Below are the code and all the weights of a small trained network. Each question names an input and a class and asks about switching units off, where a switched-off unit gives its printed mean instead of its output.

import numpy as np


def w(rows, s, z=0):
    codes = np.array(rows[::2]) - 128.0
    scale = np.full(codes.shape[1], s)
    scale[-1] = z or s
    return codes * scale


def f(y):
    return np.maximum(y, 0)


def log_softmax(a):
    a = a - a.max(-1, keepdims=True)
    return a - np.log(np.exp(a).sum(-1, keepdims=True))


def net(x, mask):
    res = np.array(x, float).reshape(1, 6) / 4 @ E
    y = f(res @ A[0][:, :-1].T + A[0][:, -1])
    res = res + np.where(mask, y, B[0][:, -1]) @ B[0][:, :-1]
    return log_softmax(res[-1] @ U[:, :-1].T + U[:, -1])


A, B = {}, {}
E = w([
[19,237,140,102,89,100,8],'x0',
[159,100,78,57,27,99,144],'x1',
[125,106,228,6,42,154,122],'x2',
[183,174,200,182,79,68,184],'x3',
[164,23,132,104,220,79,69],'x4',
[154,254,63,49,195,142,118],'x5',
],0.0092)
A[0] = w([
[194,169,25,136,194,128,130,120],'N1',
[162,70,162,93,74,101,132,254],'N2',
[117,151,138,121,183,125,160,38],'N3',
[73,106,122,171,141,131,105,69],'N4',
[97,83,82,153,169,27,30,150],'N5',
[97,252,141,154,63,110,132,144],'N6',
[209,120,152,143,111,27,138,86],'N7',
[115,105,159,119,194,123,79,116],'N8',
[160,158,46,175,177,156,143,111],'N9',
[201,77,78,77,134,139,107,151],'N10',
[99,140,200,143,207,108,86,180],'N11',
[148,98,218,203,82,111,138,164],'N12',
],0.012,0.0056)
B[0] = w([
[167,191,101,161,101,148,98,234],'N1',
[139,127,187,184,64,121,142,224],'N2',
[132,140,71,148,139,115,129,150],'N3',
[136,113,143,151,103,96,109,162],'N4',
[113,115,255,127,131,92,130,232],'N5',
[205,181,157,157,103,189,105,248],'N6',
[86,105,222,147,131,52,112,187],'N7',
[129,136,87,70,98,141,94,185],'N8',
[175,192,74,133,148,202,164,217],'N9',
[150,152,146,162,113,147,104,194],'N10',
[155,145,119,103,149,163,96,207],'N11',
[131,113,192,137,71,95,89,223],'N12',
],0.014,0.015)
U = w([
[148,161,20,117,149,169,172,4],'0',
[89,50,161,146,94,14,222,88],'1',
[52,127,137,8,193,76,87,93],'2',
[149,153,149,125,56,142,90,218],'3',
],0.012,0.0033)

Each question gives the input, the list of numbers given to net, and the class t.
The units are the neurons (one row each of A and B). Each row of codes is followed by its name. A weight is (code - 128) times the scale printed after its matrix; where a second scale follows, it is the last column's (A, B and U).
mask holds one flag per neuron, in row order. A switched-off neuron (its flag False) gives its mean, the last column of its row in B, instead of its output. The means were averaged over made-up inputs and are rounded, as every weight is.
A unit's drop is (log p(t) with every unit on - log p(t) with that unit switched off) / (log p(t) with every unit on - log p(t) with every unit switched off).
The circuit of an input: a set's keep is (log p(t) with only the set's units on - log p(t) with every unit switched off) / (log p(t) with every unit on - log p(t) with every unit switched off). Starting from all 12 units, units are removed one at a time, each time the one whose removal leaves the highest keep (on an exact tie, the one counted first), for as long as the keep stays at least 0.8.
circuit, biggest first: the units of the circuit, biggest drop first
top k neurons: the k neurons with the biggest drops, biggest first
drop when u is switched off: that unit's drop, to one decimal
input [5,-4,-4,-2,8,1], class 2: circuit, biggest first	(N6; N2)
input [1,-1,-6,4,2,5], class 0: circuit, biggest first	(N9; N12)
input [1,0,1,-1,2,-3], class 1: top 3 neurons	(N6; N1; N9)
input [-5,-5,-8,6,-7,1], class 0: circuit, biggest first	(N9)
input [-5,-6,2,-2,-4,-2], class 1: top 2 neurons	(N6; N1)
input [-4,0,2,0,1,0], class 1: circuit, biggest first	(N6; N1)
input [-5,-7,8,6,-4,-1], class 1: top 2 neurons	(N1; N9)
input [-5,-7,3,0,-3,-7], class 1: top 2 neurons	(N6; N1)
input [7,1,5,4,4,-8], class 1: top 2 neurons	(N1; N9)
input [-6,-4,5,3,-5,7], class 0: drop when N5 is switched off	0.2
input [-8,-5,-8,-1,3,0], class 0: drop when N9 is switched off	0.2
input [3,7,4,-3,8,-3], class 1: drop when N1 is switched off	0.2
